Below are the code and all the weights of a small trained network. Each question names an input and a class and asks about switching units off, where a switched-off unit gives its printed mean instead of its output.

import numpy as np


def w(rows, s, z=0):
    codes = np.array(rows[::2]) - 128.0
    scale = np.full(codes.shape[1], s)
    scale[-1] = z or s
    return codes * scale


def f(y):
    return np.maximum(y, 0)


def log_softmax(a):
    a = a - a.max(-1, keepdims=True)
    return a - np.log(np.exp(a).sum(-1, keepdims=True))


def net(x, mask):
    res = np.array(x, float).reshape(1, 4) / 4 @ E
    y = f(res @ A[0][:, :-1].T + A[0][:, -1])
    res = res + np.where(mask, y, B[0][:, -1]) @ B[0][:, :-1]
    return log_softmax(res[-1] @ U[:, :-1].T + U[:, -1])


A, B = {}, {}
E = w([
[97,119,124,96,156,165,47,90,187,227,216],'x0',
[80,182,169,184,178,64,223,10,192,126,115],'x1',
[130,115,59,141,231,75,215,161,65,127,208],'x2',
[106,136,111,113,107,137,136,118,119,111,139],'x3',
],0.012)
A[0] = w([
[127,195,218,91,44,176,30,101,197,129,20,72],'N0',
[162,50,83,87,89,233,97,219,70,171,153,147],'N1',
[85,127,87,114,222,105,172,154,108,183,172,99],'N2',
[148,138,65,159,177,87,160,182,62,129,238,88],'N3',
[129,114,102,120,154,142,100,120,179,169,213,52],'N4',
[79,99,81,95,131,117,94,117,156,254,225,66],'N5',
[110,129,112,78,156,134,92,130,221,137,207,56],'N6',
[171,122,86,100,136,161,110,77,170,200,185,55],'N7',
[156,128,96,111,110,164,114,222,108,145,175,172],'N8',
[119,54,151,68,100,95,63,175,20,117,117,146],'N9',
[79,237,157,220,139,96,183,25,186,125,177,187],'N10',
[181,120,131,167,70,86,182,153,47,56,70,4],'N11',
[100,141,155,108,152,180,76,112,146,137,174,64],'N12',
[142,129,102,185,207,105,117,131,65,128,187,59],'N13',
],0.0079,0.0024)
B[0] = w([
[45,47,43,175,54,156,91,111,191,107,196,248],'N0',
[101,128,255,126,184,67,125,62,109,179,127,239],'N1',
[90,103,136,156,162,216,53,92,187,105,177,201],'N2',
[106,56,69,217,69,189,46,89,171,106,160,212],'N3',
[190,158,112,170,85,129,204,147,121,56,97,195],'N4',
[191,145,137,146,63,96,132,159,166,71,75,234],'N5',
[156,220,155,157,75,100,212,137,142,46,65,197],'N6',
[164,192,123,145,135,105,145,216,127,139,130,196],'N7',
[81,130,154,89,190,113,112,126,88,223,138,196],'N8',
[109,150,168,74,153,88,188,82,103,142,133,195],'N9',
[84,155,225,115,199,104,194,82,92,201,145,254],'N10',
[175,217,117,133,51,146,203,189,90,51,74,189],'N11',
[168,148,91,142,75,132,149,133,122,104,55,181],'N12',
[149,29,116,123,101,191,114,140,148,151,131,181],'N13',
],0.0087,0.017)
U = w([
[61,142,221,79,218,98,135,47,113,220,130,254],'0',
[28,39,2,190,124,212,40,107,152,96,177,66],'1',
[211,216,93,143,115,129,161,213,118,26,35,49],'2',
],0.01,0.00067)

Each question gives the input, the list of numbers given to net, and the class t.
The units are the neurons (one row each of A and B). Each row of codes is followed by its name. A weight is (code - 128) times the scale printed after its matrix; where a second scale follows, it is the last column's (A, B and U).
mask holds one flag per neuron, in row order. A switched-off neuron (its flag False) gives its mean, the last column of its row in B, instead of its output. The means were averaged over made-up inputs and are rounded, as every weight is.
A unit's drop is (log p(t) with every unit on - log p(t) with that unit switched off) / (log p(t) with every unit on - log p(t) with every unit switched off).
most important unit: the unit with the biggest drop
k most important neurons: the k neurons with the biggest drops, biggest first
drop of u: that unit's drop, to one decimal
input [6,0,7,0], class 1: most important unit -> N3
input [-3,6,7,0], class 1: 2 most important neurons -> [N3; N1]
input [-2,-7,7,2], class 0: 4 most important neurons -> [N1; N0; N9; N8]
input [-1,-8,-8,-3], class 0: 3 most important neurons -> [N1; N9; N3]
input [2,-4,4,8], class 0: 3 most important neurons -> [N0; N1; N8]
input [1,0,0,1], class 2: 3 most important neurons -> [N0; N10; N1]
input [5,1,5,-6], class 1: 3 most important neurons -> [N2; N3; N11]
input [6,0,5,-6], class 2: 2 most important neurons -> [N0; N5]
input [5,-8,7,8], class 0: 3 most important neurons -> [N1; N8; N0]
input [-2,-8,-5,6], class 0: drop of N1 -> 0.3
input [3,-8,6,4], class 0: drop of N1 -> 1.9
input [2,2,6,-7], class 1: drop of N1 -> 0.0
input [2,3,-8,-6], class 1: drop of N0 -> 0.8
input [6,-4,-4,5], class 2: most important unit -> N10
